Each new row is followed by its nearest point in the smallest flat space through zero that holds the rows named last above it.
In the rows, 128 means zero.
kul (5 x 31):
[[129 122 148 146 121  97  91 111 129 122 133 143 117 131 167 121 150  93
  140 161 141 111 145 104 121  98 142 129 111 101 124]
 [131 129 113 163 133  88  78  77 103 108 148 182  97 130 159 124 165  55
  191 153 143  88 166  71 132  78 150  95 121  79 142]
 [119 120 136 153 117 102  85  90 116 117 144 158 109 135 156 109 150  93
  146 153 144 117 155 107 121  76 136 115 113 103 132]
 [134  90 133 149  98 106 101  76 131 126 132 181 108 141 140  63 126 112
  124 142 158 127 149 115 112  78 127 110 101  99 130]
 [108 128 118 146 128 102 104 130  87  75 137 129 119 128 171 147 168  97
  171 151 126 118 145 106 143  92 129 109 146 125 139]]
New rows:
[111 111 133 170 133 113 105  57 158 172 127 184 126 141 116  66 115 128
  98 127 171 134 111 126  91 105 135 120 101 117 105] -> [138 108 142 140 107 126 105  71 154 167 138 173 112 139 110  69 107 125
 102 128 154 131 144 130 103  96 131 125  91 103 124]
[112  99 125 104  78 106 108  84  69  88 135 122 117 143 169 111 157 166
 117 165 110 170 143 194 117 103  72 107 107 166 151] -> [ 87  98 134 138  93 125 115 124  93  78 136 120 127 141 154  95 141 156
 110 140 136 168 137 160 127  66  99 118 135 159 134]
[107 122 134 125  95 121  72 166  86 118 108 128  84 149 130  84 113 167
 176 146  83 189 112 176 138 143 113 149 163 142  99] -> [107 113 129 127 112 131 133 142 110  97 126 112 134 133 140 119 132 152
 116 131 127 152 125 150 131 109 110 126 139 153 130]

sir, 4 rows:
[[134 136 107 182 166  93 121 156 159 140 130 131 128  68 110 136  98 144
   93 168 111 179 112 184 117 108 178 134 157 133 149]
 [134 130 160  79  86 153 152  81  99 100 134 121 145 165 138 111 140 118
  179  80 139  76 125  43 137 169  86 113  85 118 104]
 [108 138 150 161 164  98 171  88 140 102 159 142 185  40 112 107 100 150
  159 138  96 174  82 107 123 154 136 107  90 113 117]
 [ 50 116  57 168 104 165 179 131 153 156 110 128 136  94 153 106  94 135
  103 185 154 145 132 155 117  57  99 146  85  41 125]]
New rows:
[152  95 145 151 156 116 116 121 127  97 165 102 136  92  96 119 159 133
 120 153 110 165 100 119 102 139 168 123 131 117 105] -> [136 135 143 145 155 103 129 123 135 118 142 134 144  92 114 128 120 138
 133 131 108 154 110 133 126 143 148 120 132 142 130]
[179 140 172  42  86 156 112 132 127 100 115 115 120 164 135 138 139 131
 129  84 132  84 129  75 121 155 130 116 115 149 125] -> [173 136 154  86  92 136 116 115 107 111 124 113 115 179 127 131 139 116
 149  83 139  76 134  74 135 165 123 122 132 149 124]
[127 164 114 140 108 125  91 154 213 117 132  99 122 141  97 119  68  74
 109 142 132 123 128 163 137  62 160 146 169 148 176] -> [157 137  96 154 116 119 114 161 148 143 110 112 100 124 121 138 100 130
  90 148 139 128 132 156 119 107 168 142 161 126 150]

Tobo:
[[145 146  75 132 169 136 127  81 141 179 158 185 133 109 149 132 152 173
  101 127 127 210 153 137 162 168  88 118  69 138  82]
 [138 145 100 130 187 125 166  63 126 182 138 179 130 107 158 112 162 163
   87 135 140 194 122 122 164 162  77 125  97 124 105]
 [134 136 117 129 160 124 147  97 125 161 134 156 125 114 141 117 150 148
  107 136 136 165 124 123 150 152 101 131 110 124 120]]
New rows:
[142 126 174 137 164  84 182 118 162  97  77 156 158  97  79 113 121 116
 155 146 163 109  86 131  92  73 110 141 162 116 138] -> [118 125 156 125 138 119 168 113 114 117 103 112 130 133 137 111 129 109
 118 130 139  97  95 114 121 108 124 130 167 115 152]
[108 164 143 137 146 120 155  97 134 146 130 192 137 107 168 168 146 157
 118 169 120 144 137 127 115 164  94 136 102 141 117] -> [134 136 112 129 155 127 142  99 128 156 135 154 128 117 141 122 145 147
 109 132 133 163 128 126 146 147 104 127 109 127 115]
[134 108 152 109 170 134  74 170 153 116 171 132 134 128 144 132 124 169
 162 115 117 159 101 119 149 202 153 125  95 179  98] -> [138 127 115 130 118 130  90 152 136 145 151 141 117 118 112 137 135 146
 141 136 122 156 155 136 139 157 134 137  93 135 118]

dimom, 4 rows:
[[127  96 128 138 123 114 157 132 134 102 117 108 146  88 107 121 186 126
   72 115 108 134 139  77 196 114  86 125 193  95 126]
 [104 116 141  95  98 102 181 138 156 122 114 107 139  95 144  77 212 148
   88  63 112 149 151  63 180  96  96 148 180 112 138]
 [117 108 132 105 107 106 157 147 136 131 121 122 137  90 106 103 168 138
  113  97 107 139 150  94 152 119 112 142 170 116 129]
 [ 99 112 124 117 121 122 156 124 124 119 149  97 142 113 138 115 148 157
   98 110 117 139 132  97 154 111  91 140 156  99 130]]
New rows:
[143 134 148 153 158 123  77 108 163  74 139  98  90 182 127 128 105  65
 121 137 112 142 132 135 133 128 132 139 124 175 191] -> [149 145 132 153 143 141 111 113 137 116 111 137 120 153 148 141 130 105
 123 142 146 119 113 138 135 129 139 111 109 141 129]
[103 106 104 115 114 121 132 146 127 137  97 149 141 113 114 131 150 157
 134 174 130 166 149 111  96  94 124 131 124 149  87] -> [124 121 128 115 119 119 133 140 125 137 130 131 129 113 110 122 127 133
 137 122 118 131 138 127 120 131 130 136 136 128 127]
[120 109 113 159 131 145 143  82 131 104 141 113 137 131  98 132 116 100
  97 148 101 124 122  93 125  97 113 123 175 110 120] -> [128 109 120 149 139 132 130 121 117 109 136 112 139 117 116 145 131 128
  99 146 121 125 123 116 157 127 102 120 152 104 123]

gata, 3 rows:
[[109 123 123 182 146 161 110 129  97 149 133 111 106 165 105 113 152 141
  131 138 177 191 105 146 107 159 123 139 127  90 117]
 [170 168 106 104  99 163 135 125 161 180 173 146 130  97 129 160  81 142
  141 129 131 125 107 101 130  74 100 172 121 105  88]
 [154 169 112 147 112 202 137 124 134 216 183 129 113 130 113 160 102 146
  142 134 178 156  91 111 110  91  90 199 116  68  73]]
New rows:
[172 138  75  79 122 150 115  95 124 150 185 160 124 107 118 143  96 135
 172 135 154 136 121 108 133  62 125 147 149 125 105] -> [164 158 100 108 105 147 119 127 158 155 161 146 129  99 127 145  86 146
 140 132 124 143 108 109 133  89 109 149 126 114  99]
[138 147  89 152 130 143 131 144  98 166 147 142 126 157 102 136 140 157
 129 126 150 166  96 155 135 134  99 134 135 103 108] -> [131 137 114 154 130 157 114 128 120 153 145 124 115 140 113 126 127 143
 135 136 157 173 106 132 116 132 117 144 126  98 109]
[112  94 110 135 133 119 107 130 101 124  99 118 101 156 111  77 154 129
 143 127 144 174 141 152 123 166 134 105 128 136 140] -> [107 109 125 158 146 119 104 131 107 103 110 118 118 150 116 101 151 134
 126 134 140 171 124 148 122 165 140 102 134 126 142]

deti (4 x 31):
[[148 112 126 148 104 116 162 137 116  97 136 158 131 104 134 142  90 120
   97 124 143 129  47 127 135 148 129 182  90 120 184]
 [129  91  47 113 151  92 118 129 133 137 123 124 157 133 141  76 132  93
  152 157 123  83 127 190 131 130 149 123 139 204 146]
 [117 119 109 132 150 140  97 132 153 137 123  91 154 146 114 104 138 110
  125 117 109 159 138 119 161 122 131  83 135 140  97]
 [116 115 120 108 126 134 106 125 106 151 120 111 130 161 145 135 149 128
  160 143 138 112 205 111 117 124 144  95 173 118  90]]
New rows:
[ 96 150 129 157 103 125  46  82 153  97 147 133 127 139 143 133 134 130
 158 134 128 101 144 175  90 134 148 114 151 140 139] -> [124 135 122 116 137 121 124 122 129 139 126 129 121 129 130 118 141 132
 145 138 125 108 153 148 113 121 128 123 140 145 121]
[115  80 104 121 105 141 160 125 119 109 121 110 140 158 159 162  99 126
 110 144 148 133 103 128 147 153 162 136 120 120 148] -> [136  88 106 135 106 124 134 139 102 116 128 131 148 140 146 140 105 108
 119 133 148 128 106 106 143 147 148 142 128 115 147]
[137 168 109 196  83  82  81 139 155 115 114 168  99 125 118 121 115 177
  96 140 136 136 126 149 137 133 112 139  78 124 175] -> [135 144 140 136 128 123 145 127 138 117 133 144 118 106 119 128 120 136
 114 122 124 129  92 142 124 128 116 152 104 132 150]

Fego (3 x 31):
[[179 168 176 121 157 106  89 145 119 129 102 107 207 155 134 161 166 135
  174 144 140 119 176  98 104 142  87 194  50 182 148]
 [168 120 140 140 192  95  72 157 128 112 124 125 109 162 129 174 192  77
  167 156 169 100 144 176 117 161 137 132  73 185 138]
 [153 141 156 124 167 121  79 150 102 139 140 125 150 158 134 184 152 118
  156 148 130 116 144 139 110 150  85 159  89 174 147]]
New rows:
[119 145 129 147 122 114 152 117 171 107  99 102 155 110 109  97 128 140
 119 118 141 130 151  91 130 116 145 154  85 131 115] -> [144 143 133 129 111 114 150 118 154 112  91 114 162 117 125  90 138 139
 136 120 141 132 149  96 130 116 151 143 106 122 122]
[175 104  91  63 157  94  77 162  97 132 119 101 122 129 125 110 157 101
 177 198 137  78 117 100 147 133 141 132 114 159  90] -> [149 126 134 134 155 110 106 140 133 117 119 124 124 142 128 143 160 106
 148 140 150 115 139 146 123 141 137 132  98 154 131]

gizo:
[[155 171 118 100 106  89 108 108 157 180 168  99 128 169 194 127  58  99
  150 110 150 115  88 132 124 112  78  79 126 113 150]
 [182 156 158  96  99 105 103 115 125 154 175  89 130 165 215  72  98  59
  165 104 130  87  74 126 141  70 123 143  79 111 124]
 [178 162 161  84 101  92  98 115 100 178 162 107 150 163 208  87  92  82
  143 107 135  76  90 115 126  80 160 114  91 123 121]
 [154 145 146  90 107  99 115 125 113 154 149 111 152 148 179 109 115 102
  127 121 130  99 106 115 126  99 149 117  96 132 143]
 [147 145 154  90 111  85 120 125 124 146 139 120 148 159 173 110 130 110
  132 130 128 115 114 113 133 106 124 119  98 139 161]]
New rows:
[114 141 108 173 148 110 135 129 193 130 114 117 122 109 124 154  96 131
 129 148 142 150 144 136 138 148  87 116 200  95  98] -> [113 135  99 158 141 140 130 118 160 133 126 134  99 128 105 152  97 145
 141 124 141 153 132 146 125 155  78 107 170 113 118]
[109 130 171 146 113 151 127 169 156 121 125 143 123 122 105 122 131 131
 107 130 147 109 149 100 121 106 182  96 134 149 102] -> [126 123 133 130 133 136 126 131 104 131 117 140 137 116 115 129 135 139
 115 129 126 118 140 123 121 131 166 128 132 133 111]
[117 130 117 133  82  78 125 156 123 134 135 101 125 164 127  86 146 129
 132  57 154 114 107 119 133 138 140 124  81 126 103] -> [142 134 140 116 120 119 122 126 122 135 138 120 133 137 151 112 125 111
 134 123 127 115 116 124 131 112 135 133 112 127 129]

tud, 4 rows:
[[145 147 112 149 109 172 111 105 134 141 112 100 144  79 119 122 131 152
  137 118 127 173 163  97 160 118 137 131 133 131 142]
 [130 179  88 151 114 208  95 120 108 124 102 105 149  49 109 132 119 175
  142 127 125 184 166  79 184 101 133 135 130 147 161]
 [150 150 107 146 153 131 123 102 135 127 111 123 153 120 145 164 145 124
  151 109 115 157 201 145 158 124 147 148 122 108 144]
 [150 130 140 141 143  76 178  97 142 123 133 108 150 163 156 142 154  99
  157 104 132 143 219 163 124 128 140 152 138  90 129]]
New rows:
[153 162 129  99 141 138 130 168 112 113 210 117  72 100 147 156 108 135
 154 138 142 140 141 120 184 109 114  99 128  98 143] -> [114 151 117 127 134 138 134 141 106 109 127 130 132 120 125 133 121 138
 136 134 131 131 140 122 138 114 122 135 130 135 140]
[111 134  91 150  82 133 105 152 110  76 118 104 128  75 126 140  89 156
 164 121 123 172  64 125 154 140 168 141 125 142  92] -> [119 143 114 129 119 166 106 138 115 126 120 128 126  95 113 123 116 151
 123 137 127 138 109 102 144 119 124 123 126 146 137]

ridud (5 x 31):
[[163 149 116 132  82  93 146 152 160 137 110 111 142  43  72 143 135  97
  101 147 125 131  83 182 102  90  71 189 144 132  65]
 [151 147 110 108 100 104 153 135 166 126 106 120 140  62  84 135 122 109
  120 152 124 123 116 164  92 102  77 160 147 140  73]
 [131 132 113  89 153 133 152 165 114 150 145  92 167  50 120 162 135 125
  105 120 173  93  90 141 134 123 110 155 148 123 112]
 [155 172 116 123 103 102 148 120 173 138  98 115 147  36  87 151 118 127
  141 167 129 133  82 166  98  98  83 179 158 126  64]
 [157 129 114 109 110 110 160 155 170 172 120  91 166  18 111 168 142 104
   99 131 144 106  74 163  94 103  72 166 153 144  77]]
New rows:
[110 117 108 121 111 185 111 120 111 109 191 114 114 149 144  95 116 120
 147 178 175 105 133 121 158 161 106 117 127 109 119] -> [115 132 123 110 149 138 128 132 102 110 138 131 128 143 125 121 120 138
 133 127 142 120 144 119 143 137 142 122 127 119 140]
[130 162 117  58 124 147 102 116 111 129 105 146 147  96 124 181 125 230
 141 130 131 141 100  94 150 154 148 145  96 164  83] -> [120 160 124 110 158 138 134 110 126 129 123 122 144  98 133 145 112 160
 162 148 149 122 111 119 135 133 139 135 148 113 122]

kup:
[[124  76 150 120 127 109 124 112 110  86 110 156 148  64 153 135 110 121
  163 149 105 110 119 136 120 107 102 130 127 109 156]
 [122 135 109 131 128 131  64 116 159 156 117 161  53 128 137 126 102 162
  102  79  97 106  70  68 113 123 117 140 179 137 135]
 [ 98 124 163  78  98 135  89 128 171 137 146 213 125  89 140 134 134  89
   62 103 136 178 100 135 180 149 113 131 139 140 178]
 [139 150 165 142 129  94 120 124 125 180 145 110 141 110 163 169 154 132
  113 147 128 133 125 129 131  97  98 136 120 157  89]]
New rows:
[149 128 103 108 127 159  95 133 156 108 140 138 109 152  99 125  90 121
 102  87 165 140 114 116 141 147 159  95 147 102 128] -> [117 136 102 115 123 156 118 135 149 121 127 147 101 156 102 103 118 127
 107  98 134 138 120 117 136 156 151 125 142 123 149]
[108 134 172 134 119 144 130  92 120 143 160  76 113 196 113 140  80 152
 139 142 141  88 154 104 130 114 110 115 140 141 114] -> [139 145 116 147 137 126 133 130 122 145 128  97 119 151 125 130 131 145
 135 129 128 115 132 118 113 121 133 129 129 134 102]
[106  97 159 164 130 126 137 115 127  64 145 169 193  80  95 109 150  76
 117 150 140 154 117 159 146 145 134 148 107 123 183] -> [113  94 151  97 114 132 146 129 124  84 129 165 171  90 128 122 129  89
 132 146 139 153 144 166 155 141 126 121 108 112 170]

Vug (2 x 31):
[[ 83  95 128  50 102 189 106 120 119 146  88  57 132 101 196 142 165 125
  101 149 144 115 107 213 104 128 124  87 161  96  94]
 [143 118  94 135 132  94 168 131 129 147  95 114  96 120 121 121 113 122
  149 131 132  97 102 133 138 138 149 148 115  94 110]]
New rows:
[171 132  84 156 149  87 184 148 150 146 104 110  78 118 113 118 112 102
 133 117 145 112  90 129 147 129 143 153 118  95  96] -> [151 120  89 145 136  82 177 132 130 148  95 120  91 122 112 118 106 121
 155 129 131  94 101 123 142 139 153 156 109  93 111]
[110 130  98 114 106 105 148 132 130 118  78 117 140 121 175 144 131 112
 152 175 152  98  87 212 153  88 160 110 138 109 116] -> [118 108 107  99 119 133 144 126 125 147  90  89 110 112 152 130 134 123
 130 139 137 103 103 167 124 134 139 123 134  93 102]

difeg, 4 rows:
[[172 136 105 145 116 140 116 153 163 107 127 146 126 133 143 138 115 119
   95 136 123 121 136  71 133 158 131 138 103 146 148]
 [177 118 101 169  94 116 148 146 188  87 138 166 104 174 141 129  96 107
  109 136 154 137 134  60 137 126 174 114 123 136 172]
 [113  86 113 165 111 111 132 108 192 112 132 171 126 171 168 101 134 109
  134 120 169 154 119 136 148 119 152  79 135 113 153]
 [116 111 145 138 124 101  90 130 123 123 133 123 130 137 162 145 163 138
  133 157 128 130 110 131  96 157 130 131 115 100 152]]
New rows:
[135 123 115 139 126 133 165 170  56 121 164  87 129  89 129  97 169 160
 162 110 102 151 140 164 183 100 171 114 108 133  78] -> [113 137 137 109 138 133 147 118  99 143 127 112 128 116 101 123 122 133
 143 117 123 126 131 154 131 104 123 131 144 130 106]
[172 160 127 143 119 104 166 172 160 105 122 108 167 134 150 123 110 146
 155 161 107  83 109  97  82 108 143  91 121  70 173] -> [149 127 132 142 111 106 129 142 129 109 138 128 111 149 131 146 123 129
 128 150 133 128 124  96 107 132 155 136 126 119 156]

nusar, 2 rows:
[[126  87 140 115 136 133 117 160 132 174 170  94 105 153 179 152 159 120
  157 136 131 154 141 129  99 130 126 160 158 134 104]
 [120  92 145 117 140 130 116 156 126 172 167  90 100 151 186 152 163 118
  151 137 124 150 139 128 102 133 124 169 167 132  98]]
New rows:
[119  89 176 113 136 132  88 159 112 159 167 117 131 141 148 151 138 134
 140 145 139 142 158 121 142 124 149 151 161 124  93] -> [124 103 138 120 135 130 120 148 128 158 155 104 111 144 165 144 150 122
 145 134 127 144 136 128 110 130 126 153 151 131 110]
[149 119  97 112 129 140 136 155 157 151 132 137 149 130  72 145 117 137
 195 115 156 155 121  96  93 118 133  76 104 150 160] -> [158  99 104 117 109 143 132 151 158 142 147 145 151 140  98 130 111 137
 160 124 163 150 139 133 110 113 138  86  86 138 156]

Tuvuf:
[[102 152 116 125 151 113 141 130 154 145 130 121 130 100 133 106 117 145
  166 156 115 128 152 186  88 131 154 180 112 158 109]
 [122 136 148 117 166 132 111 132 159 113 139 114 149 105 154 129 129 148
  148 138 111 116 140 212 102 127 164 154  93 154  99]
 [121 102 110  71 145 134 117 172 150 167 108 103 150 113 143 102 151 114
  135 125 107  87 122 232  74 156 179 152 124 135 107]
 [198 129  97 113 112 122 144 152 123 167 132 121 109 149 110  89 130  73
  148 148 113 122 103 132  83  93  88 179 145 126 171]]
New rows:
[ 97 111 144 138 141 118 121 137 146 104  93 119 157 162 160 164 132 145
  92 102 144 161  92  93 161 201 155  34 134 131 108] -> [ 86 102 147 125 122 142 109 122 116 106 113 133 143 129 137 162 141 151
  87  92 145 122 128 103 175 164 152  59 133 107 106]
[163 176 124 112 137 131 203 117 119 152 115  82 159 106 100 117 136 106
 136 176 132 130 122 158  87 123  91 178 145 139 161] -> [154 144 105 125 127 116 146 137 135 156 133 124 115 128 117  97 121 107
 158 154 116 130 127 144  89 107 112 180 132 141 146]

meted:
[[104 103 141 132 158 141 166 131 137 117 110 145 122 154 131 118  94 145
   94 109 127 140 118 142 115  84 152 152 134 136 103]
 [127 111 121 112 154 156 129 143 103 125 128 139 146 152 138 138  82 144
   77 106 102 142 114 137  94 106 135 140 113 143 103]
 [118 107 164 135 173 122 149 111 144 124 121 131 119 148 125  94  79 151
  133 123 130  89 142 155 149  80 179 166 129 144 122]]
New rows:
[ 85 137 159 144 126 122 167 105 185 114 123 121  84 118 152 120 111  71
 193 125 175 104 140 130  86 141 157 104 112 122 148] -> [113 128 145 147 123 108 152 114 160 124 116 128 106 122 120 110 150 124
 158 138 154 119 137 129 155 119 139 133 147 119 137]
[124 138  98 125 151 145 147 140 179 156  78 122 154 149 100 104 128 144
  77 143 135 199 114 158  85 153 138 150  95 124 100] -> [111 116 120 127 131 144 152 141 127 120 115 143 128 142 133 138 123 131
  92 112 125 162 110 126 103 113 122 129 133 127 107]
[129 157 166 127 111  94  55  96 112 132 122  74 141 109 123 147 159 155
 186 165 118 109  91 137 163 164 105  82  77 106 154] -> [159 154 123 123 105 109  81 118 119 142 152 105 135 101 123 130 153 114
 175 152 127  96 147 120 152 170 115 110 118 125 160]

vuz, 2 rows:
[[ 88 103  97 120 139 159  90 163 200 191 142 124 152 135  97 109 134 174
  139 108 141  95 133  89 102  41  92 175 107 120 109]
 [115 101 115 126 122 156 123 153 158 160 115  94 138 151 109 116 110 156
  120 129 118  93 121 111 137  93 111 154 118 118 113]]
New rows:
[120 126 122 164 128 125  91  92 146 134 135 196 122 107 134 166 147 115
 163  78 161 133 141 109 126 141 155 103 129 140 126] -> [122 148 127 126 142 110 113 116 131 123 153 169 129 102 135 133 155 118
 145 115 148 154 140 128 102 123 129 121 129 136 136]
[109 153 148 189 153 125 105  93 138 117 161 215 152 113 140 156 192 104
 160  99 151 145 161 109  85 121 122 112 109 140 118] -> [116 158 124 124 151 101 102 111 137 124 168 192 131  88 137 134 170 116
 155 107 161 167 147 125  85 115 128 121 128 140 140]
[120 108 146  84  89  98 105 133 133 126  97 114 134 157 116 143 152 160
 100 139  90  99 167 143 165  98 136 131 127 117 109] -> [128 114 126 128 121 141 133 138 133 137 115 104 130 143 121 124 113 138
 120 133 118 110 122 125 141 123 124 136 126 123 121]

givek:
[[121 105  69 120 126 123 158 161 137 119 167 165 182 169  87 116 102 122
  139 163 184 153 131 119 190 152 169 141 115 133  82]
 [122 110  90 133 119 115 149 162 130 121 144 144 165 154  99 127 106 125
  129 150 188 131 126 128 178 152 160 140 113 122 102]
 [123 124  88 160 131 116 135 131 114 119 152 144 146 165 125 125  91 135
  145 128 163 114 123 120 162 138 160 154 126 107 134]]
New rows:
[133 158 129 131 103 108 120 157 141 147  95  88 156  86 151 144 159 130
 125 149 155 144 101 140 134 147  98 138 122 103 169] -> [128 125 152 131 112 116 126 149 127 131  96 103 120 106 127 143 138 126
 107 125 152 109 123 144 126 138 120 121 117 121 135]
